Each row is followed by its class.
[3,-9,-24,-50,-32,-1,-50,29,-45,64,-31,-2,-19,-16,34,54,-7,8,50,20,8,8,29,24,45,-7,43,11,-42,-43,45,28,-41,33,29,-16,-18,-45,-43,-15,25,67,28]
(79)
[5,-49,-104,5,-83,4,-38,14,-26,-24,-1,21,-29,23,-45,27,31,-58,15,1,26,-27,-28,-38,-12,28,-6,-5,3,-9,17,-6,7,-19,16,24,-60,-21,-8,-1,-71,28,20]
(161)
[-35,53,-13,19,-93,-28,37,38,-34,61,-45,11,-38,6,67,41,7,-30,50,12,40,6,18,66,6,4,20,2,-40,-31,73,21,27,-31,27,-17,-78,15,-7,24,-9,17,23]
(161)
[8,-46,-91,0,-96,9,-37,1,-33,-35,-15,21,-18,19,-34,17,20,-44,19,13,28,-16,-32,-30,1,35,3,-15,6,-15,13,10,5,-16,20,6,-56,-8,-23,-5,-66,34,19]
(28)
[0,-9,-48,35,-15,30,16,8,-2,27,-18,-4,-9,15,-101,23,-2,10,30,21,29,12,13,-18,84,41,37,17,-11,-2,3,11,-6,15,-15,-62,42,45,-42,7,57,17,26]
(169)
[18,-44,-93,0,-86,19,-13,2,-31,-15,-16,7,-25,13,-10,31,17,-39,41,4,15,-26,-5,-32,17,20,17,-25,-7,-24,-5,17,-18,-1,21,-24,-48,-19,-35,-4,-50,31,25]
(114)
[2,-34,-103,12,-72,4,-15,8,-51,-18,-32,6,-21,32,-19,21,27,-50,21,-14,8,-6,-26,-38,13,41,8,-16,-4,-5,2,1,-3,-14,17,-8,-66,-11,-18,3,-68,39,34]
(2)
[2,39,18,-19,-54,6,-14,32,2,64,-11,-69,16,14,-56,10,31,-10,-6,66,-17,44,-37,32,49,12,37,-48,40,-25,-5,89,-48,30,16,-27,32,-11,34,26,-29,24,26]
(161)
[14,0,-37,29,-27,51,19,6,3,18,-34,-20,-9,23,-76,39,-15,7,58,44,22,16,19,-14,71,20,50,1,3,7,-22,-12,-9,50,-24,-49,52,51,-17,2,45,35,44]
(114)
[-2,-29,-86,8,-78,12,-9,13,-32,-18,-30,10,-33,24,-45,26,22,-57,30,-11,22,-19,-26,-49,2,44,-3,-11,7,-34,11,-4,-8,-24,8,3,-66,-20,-28,-11,-42,38,42]
(139)
[-6,8,-22,-34,-29,5,-39,21,-43,53,-30,-21,-21,-16,37,48,-17,12,39,3,-3,-9,25,16,64,-6,35,4,-46,-22,25,36,-38,21,30,-23,-20,-60,-41,-4,42,55,42]
(79)
[-5,-20,-16,-45,-24,14,-47,30,-36,74,-50,-3,-22,-20,26,58,-9,5,34,0,18,6,21,13,51,1,47,0,-33,-49,48,33,-39,43,20,-15,-4,-52,-46,-12,56,54,52]
(88)
[6,37,17,-7,-59,12,-5,19,-3,48,-21,-73,30,16,-56,-5,35,-9,-3,70,-13,47,-47,37,57,22,42,-59,51,-22,-2,91,-40,27,15,-35,35,10,25,18,-12,35,38]
(28)
[2,-31,-82,-8,-88,6,-12,1,-28,-18,-15,6,-21,16,-31,19,3,-36,30,-9,17,-20,-14,-44,14,19,3,-25,3,-39,-15,11,-14,-7,18,7,-52,-35,-28,-8,-43,29,15]
(139)
[-8,-45,-102,8,-78,-3,-44,11,-19,-29,-2,27,-30,16,-46,27,26,-56,17,-8,23,-26,-28,-33,-8,29,-12,-13,0,-4,20,-3,-7,-23,16,12,-53,-28,-18,-2,-57,19,16]
(161)
[-5,6,17,-7,-54,9,-3,21,11,58,-8,-77,16,-8,-64,3,32,-42,3,60,-16,13,-52,53,62,28,20,-52,44,1,24,74,-49,36,22,-43,38,0,28,15,19,32,52]
(114)
[-64,36,0,22,-94,-18,27,31,-24,47,-32,12,-29,-8,94,37,-29,-68,74,-17,21,-3,-2,55,-13,12,11,-29,-14,-35,72,1,6,-12,32,-10,-90,22,-21,27,12,23,29]
(139)
[-22,42,-2,13,-91,-15,39,24,-33,51,-57,0,-27,-11,101,41,0,-28,58,20,40,13,17,66,12,-6,16,-6,-27,-32,72,12,30,-28,25,-29,-67,37,-17,15,9,32,41]
(114)
[-6,-41,-94,18,-68,7,-14,4,-14,-27,-12,8,-22,29,-33,15,29,-45,9,0,42,-30,-31,-47,-5,31,3,-12,-4,-10,7,4,5,-23,16,1,-45,-20,-22,7,-48,23,35]
(88)
[-7,52,-7,-1,-57,20,-2,39,7,51,-11,-58,4,11,-58,-2,12,-25,14,75,5,11,-28,39,48,22,20,-30,28,-20,13,66,-37,24,13,-15,20,-13,36,10,0,32,22]
(161)
[-43,39,-2,19,-92,-23,30,29,-23,41,-28,12,-25,-5,88,38,-15,-58,69,15,27,-15,7,71,1,17,12,-7,-31,-26,72,12,12,-14,37,-16,-84,19,-23,33,-13,23,27]
(79)
[-16,-65,-97,22,-77,-2,-33,1,-26,-30,7,19,-22,8,-40,17,22,-64,9,3,22,-31,-29,-44,-10,38,-3,-6,6,-6,14,5,4,-22,23,14,-57,-12,-21,1,-44,44,10]
(169)
[-7,-53,-91,-3,-86,1,-23,0,-30,-18,-6,18,-23,19,-31,22,8,-50,26,-15,28,-20,-25,-44,-7,29,-9,-9,11,-19,3,-7,1,-6,19,21,-56,-10,-9,-4,-53,42,23]
(139)
[-3,-53,-93,24,-64,5,-17,0,-7,-24,-10,12,-22,20,-42,16,33,-52,8,-5,41,-35,-29,-48,1,31,-2,-13,4,-9,5,2,-1,-15,17,13,-37,-20,-25,0,-44,13,31]
(88)
[-6,8,7,-8,-48,2,6,17,9,58,-3,-70,21,-3,-47,6,34,-31,15,53,-16,14,-41,55,51,24,26,-46,44,-11,19,65,-49,38,18,-43,32,7,34,19,10,39,53]
(114)
[7,-37,-87,-2,-86,0,-26,5,-29,-29,-5,16,-28,12,-38,22,13,-52,38,12,23,-29,-12,-30,6,24,2,-13,-2,-13,-3,15,-8,-11,22,-3,-57,-19,-34,2,-69,33,21]
(79)
[1,-34,-97,18,-84,6,-11,0,-38,-18,-19,11,-13,19,-2,19,-4,-30,15,-2,21,-32,-10,-32,11,31,19,-18,-21,-11,-18,8,-4,3,16,9,-61,-39,-27,0,-52,26,12]
(2)
[-13,10,-23,-36,-24,11,-52,27,-53,61,-29,-15,-25,-16,31,43,-20,5,35,7,-9,-7,26,18,65,4,33,13,-52,-13,29,33,-57,29,35,-30,-21,-58,-40,-5,49,57,37]
(79)
[4,8,-37,20,-49,35,9,14,-2,24,-34,-18,-18,19,-100,36,-10,-8,62,53,27,4,14,-1,70,35,43,28,-5,0,-5,-15,-8,35,-26,-48,38,56,-28,14,22,33,47]
(79)
[-10,30,10,3,-46,8,1,27,17,62,3,-65,13,-1,-74,4,27,-33,0,50,-14,14,-52,51,55,27,24,-39,40,0,20,71,-54,34,17,-26,29,-15,40,15,12,25,43]
(161)
[-9,28,27,7,-54,-3,3,11,7,39,-14,-73,30,-8,-70,-13,39,-38,11,52,-16,21,-59,55,36,26,32,-50,50,-3,17,65,-43,28,12,-35,25,11,21,18,17,20,41]
(28)
[-10,24,21,1,-43,-4,4,15,13,47,8,-65,19,-11,-74,-1,28,-40,11,54,-16,11,-43,58,51,30,8,-43,47,2,12,60,-54,23,16,-38,30,3,22,21,4,24,48]
(79)
[-4,-51,-93,3,-79,3,-31,9,-19,-19,-16,20,-30,18,-32,19,26,-50,11,8,47,-23,-27,-45,-7,22,4,-10,-5,-21,15,18,-1,-17,19,4,-48,-20,-28,-3,-56,26,27]
(88)
[-10,2,-28,-34,-39,5,-67,27,-64,60,-64,-9,-32,-19,60,38,-30,2,57,3,11,21,30,5,49,-8,54,11,-44,-30,26,15,-45,39,24,3,-29,-36,-42,-28,41,69,35]
(2)
[-16,-1,-38,-31,-39,7,-65,33,-63,55,-59,2,-34,-14,60,37,-41,1,60,5,10,17,33,3,44,7,48,7,-56,-33,27,9,-43,37,27,4,-34,-38,-45,-23,39,66,25]
(2)
[-1,-26,-91,19,-64,20,-15,17,-28,-21,-35,19,-36,27,-49,23,31,-59,18,-1,41,-10,-27,-46,1,42,10,-18,1,-10,15,9,-17,-24,10,-19,-51,-15,-42,-3,-26,34,59]
(88)
[1,16,-15,-34,-50,13,-63,28,-54,55,-57,-7,-20,-26,49,26,-15,13,59,24,23,17,27,14,49,-18,59,10,-43,-49,44,25,-44,24,24,-5,-29,-34,-52,-38,52,60,29]
(28)
[-7,-8,-40,37,-23,40,17,8,0,41,-17,-14,-9,4,-91,22,-6,10,31,20,22,-3,8,-12,97,49,40,35,-11,-1,3,17,-11,27,-15,-58,39,39,-37,5,58,20,32]
(169)
[4,23,12,-1,-40,27,6,23,18,41,-11,-65,13,-2,-49,11,11,-29,16,81,-2,15,-31,36,48,16,27,-47,42,-24,0,67,-33,41,4,-17,37,4,29,6,16,41,34]
(114)
[-54,36,8,25,-86,-19,21,35,-23,36,-30,10,-32,-4,65,45,-17,-73,73,17,21,-17,5,69,1,19,15,-17,-23,-15,74,7,12,-9,33,-13,-78,21,-32,38,-5,17,20]
(79)
[-16,-24,-20,-51,-30,6,-57,27,-42,70,-39,-11,-15,-11,33,56,-17,0,44,-8,1,15,8,2,42,-3,36,2,-31,-48,49,22,-32,44,28,1,-12,-46,-24,-19,50,69,29]
(139)
[-12,36,18,-14,-70,-2,-13,31,3,48,-23,-66,13,2,-61,3,27,-29,20,93,-9,39,-33,45,46,20,29,-43,44,-22,12,72,-40,21,19,-33,29,3,10,19,-29,46,28]
(79)
[-13,40,11,-1,-46,10,-2,28,11,49,-30,-69,22,20,-51,-8,27,-18,-4,73,-3,46,-37,22,39,8,37,-65,43,-26,-6,76,-45,20,15,-41,44,-7,15,26,-2,27,29]
(88)
[-3,-16,-15,-53,-40,9,-60,31,-48,63,-52,7,-31,-29,28,61,-14,-8,52,17,1,21,23,23,39,-2,37,15,-36,-35,50,31,-35,28,26,-17,-16,-24,-38,-14,17,71,34]
(79)
[-51,32,-10,36,-79,-22,26,28,-31,38,-37,7,-18,3,110,29,-26,-55,56,-12,14,-13,6,58,2,28,15,-24,-27,-15,59,0,28,-3,32,5,-88,17,-20,33,1,13,30]
(2)
[14,-28,-81,11,-79,5,-14,-3,-41,-21,-14,8,-16,25,-35,11,25,-39,29,-12,25,-29,-19,-27,16,29,21,-22,-7,-9,-4,29,-14,-4,20,-12,-57,-17,-27,-5,-34,23,32]
(28)
[-6,15,-27,16,-47,41,21,12,0,33,-48,-30,-10,21,-95,30,-9,0,47,39,18,21,-1,-17,77,26,43,32,5,-21,-5,-20,-5,43,-29,-29,41,48,-17,1,53,36,42]
(139)
[5,-25,-90,-1,-75,5,-1,0,-40,-9,-11,8,-19,29,-32,28,9,-23,33,-28,24,-25,-8,-44,29,33,5,-24,-1,-37,-15,11,-15,-12,14,-6,-60,-33,-32,0,-28,33,43]
(139)
[3,-13,-38,16,-17,45,27,10,19,46,-25,-20,-22,22,-114,36,-11,19,25,41,51,-11,-6,-10,96,46,41,39,-16,-13,-3,13,-12,48,-25,-35,58,16,-14,2,43,27,44]
(88)
[2,-39,-84,18,-72,10,-11,9,-45,-18,-12,15,-29,21,-54,23,35,-64,27,-5,19,-19,-13,-44,10,41,23,-11,4,-20,12,13,-17,-18,13,-18,-63,1,-34,-3,-37,44,42]
(169)
[-32,56,-17,27,-68,-24,59,28,-21,52,-28,15,-30,-7,82,45,-13,-16,45,-15,39,-19,20,73,17,-2,1,0,-46,-27,71,14,35,-37,23,-19,-80,-4,-7,29,16,2,17]
(161)
[0,-14,-19,-42,-39,17,-70,27,-44,54,-58,-10,-30,-27,60,46,-16,-4,59,19,13,13,23,2,43,-16,49,7,-41,-39,44,26,-41,34,28,-5,-15,-31,-41,-33,50,72,42]
(114)
[-16,-33,-20,-29,-26,0,-50,29,-39,50,-32,-4,-15,-18,16,48,-1,-15,42,4,-4,9,16,1,34,6,53,-3,-33,-45,53,29,-26,31,24,-3,-17,-36,-41,-16,55,71,28]
(169)
[1,5,-46,34,-22,43,5,22,1,58,-7,-12,-19,20,-103,39,-6,22,24,22,38,-14,6,0,94,51,29,35,-26,10,6,6,-19,33,-20,-51,38,6,-26,4,46,-2,29]
(161)
[-3,-3,-18,-38,-28,15,-51,16,-54,63,-37,-16,-15,-23,45,45,-18,24,26,-13,1,-5,16,19,71,-11,41,10,-42,-23,37,47,-33,36,26,-20,-21,-56,-26,-18,61,56,37]
(28)
[4,4,-36,22,-45,35,10,13,9,22,-26,-12,-15,17,-100,30,-7,-9,55,60,27,3,10,-1,70,36,42,32,-7,2,0,-11,-11,44,-19,-41,41,50,-30,6,23,29,34]
(79)
[-9,18,-32,20,-34,47,24,10,8,27,-34,-28,-8,25,-89,29,-25,11,46,34,16,13,-2,-19,83,28,40,16,-7,-19,-13,-14,-12,37,-27,-36,45,29,-24,3,62,28,30]
(139)
[-12,-56,-87,21,-86,-2,-26,1,-28,-30,-3,21,-24,11,-40,21,19,-59,12,3,29,-27,-23,-45,-1,43,6,-4,4,-13,8,16,4,-16,19,12,-59,-9,-28,3,-41,42,23]
(169)
[1,-31,-100,25,-68,18,-18,10,-43,-23,-32,10,-28,25,-31,25,22,-53,18,-8,10,-13,-24,-38,11,55,4,-15,5,4,-3,-7,-12,-12,9,3,-62,-23,-32,-8,-48,38,41]
(2)
[-11,21,-26,-23,-18,20,-36,29,-42,71,-32,-22,-26,-10,29,50,-15,14,39,-22,0,-17,24,15,66,-6,41,9,-44,-16,26,45,-52,39,20,-24,-16,-73,-17,-16,65,49,42]
(161)
[8,-22,-95,-2,-90,1,-16,4,-44,-12,-10,13,-29,12,-34,24,15,-35,42,8,21,-32,4,-20,25,28,8,-9,-11,-22,-6,21,-22,-17,23,-26,-61,-27,-41,3,-67,32,25]
(79)
[4,-35,-93,5,-74,11,-9,4,-16,-17,-18,16,-22,14,-30,11,13,-34,22,0,36,-33,-19,-41,13,29,10,-16,-19,-39,-3,27,-18,-15,17,-12,-45,-32,-34,-1,-43,13,29]
(88)
[9,-42,-97,7,-79,22,-22,12,-47,-10,-27,7,-37,20,-29,37,34,-55,40,6,10,-16,-12,-32,13,33,12,-15,12,-8,12,1,-11,-14,15,-27,-58,-7,-30,-7,-49,51,50]
(114)
[-9,-22,-31,-43,-30,4,-61,33,-55,71,-58,4,-20,-22,54,50,-23,7,34,5,3,23,22,17,41,-4,49,13,-44,-33,49,24,-33,50,24,-2,-24,-49,-35,-26,35,72,19]
(2)
[-50,38,0,23,-87,-20,28,34,-25,45,-24,8,-23,5,82,39,-9,-63,71,12,17,-15,9,71,4,20,22,-24,-25,-21,72,12,6,-10,38,-19,-77,23,-23,38,-19,20,27]
(79)
[17,-35,-86,12,-86,15,-10,4,-28,-18,-23,-3,-21,18,-18,24,21,-44,38,14,20,-30,-5,-33,3,18,18,-28,1,-21,-12,7,-15,-3,15,-15,-48,-27,-30,-5,-48,33,21]
(114)
[-9,40,3,7,-46,12,-2,24,12,39,0,-51,8,-1,-70,-4,4,-31,21,83,10,0,-31,47,57,37,13,-31,24,-11,12,63,-47,20,17,-22,26,-6,10,5,17,33,35]
(79)
[3,2,-39,37,-30,35,24,8,-4,28,-48,-25,-5,32,-74,30,-10,3,36,27,20,17,3,-11,73,38,52,23,-7,13,-15,-14,4,58,-29,-31,38,44,-17,5,41,29,42]
(2)
[-15,-67,-90,16,-76,-2,-29,1,-34,-30,2,25,-20,5,-52,28,20,-64,13,-5,21,-28,-24,-42,-1,32,5,-12,4,-9,15,7,3,-17,17,7,-58,-7,-24,7,-47,41,13]
(169)
[20,-23,-95,-1,-100,13,-11,4,-40,-19,-15,10,-19,26,-23,14,18,-19,26,12,23,-25,-12,-30,28,28,23,-17,-14,-39,-6,28,-8,-12,18,-13,-64,-29,-33,-9,-59,30,19]
(28)
[-10,-46,-91,1,-87,6,-25,6,-23,-26,-8,15,-24,12,-36,16,12,-52,14,-6,24,-29,-38,-47,0,38,-12,-5,2,-29,12,0,0,-22,17,24,-64,-26,-19,-8,-48,36,27]
(139)
[-40,29,3,28,-80,-17,41,23,-16,35,-34,2,-19,0,102,43,-9,-57,70,2,13,-9,9,67,-1,5,22,-40,-19,-21,65,6,16,-5,34,-23,-70,21,-23,34,12,15,27]
(114)
[-1,-12,-22,-36,-18,28,-51,26,-47,72,-32,-24,-20,-18,50,55,-13,8,29,-9,-1,-9,15,12,78,-4,37,1,-42,-20,38,37,-51,39,26,-30,-14,-55,-33,-13,66,59,52]
(114)
[-41,32,-9,33,-58,-34,56,12,-28,44,-30,10,-10,-11,110,37,-25,-15,33,-27,32,-16,13,75,21,6,-2,-10,-39,-7,63,2,56,-23,25,0,-76,9,-7,30,17,6,22]
(2)
[3,-54,-95,1,-82,9,-22,8,-13,-22,-20,14,-28,21,-36,24,22,-50,10,9,41,-24,-34,-46,3,35,4,-9,-2,-26,14,7,3,-13,16,9,-46,-20,-26,7,-52,32,40]
(88)
[-40,52,-8,32,-79,-35,62,12,-23,19,-27,17,-21,-7,85,37,-26,-22,52,7,30,-16,22,77,6,3,-10,-16,-39,-16,56,-8,51,-58,28,-17,-80,12,-19,38,-1,10,16]
(79)
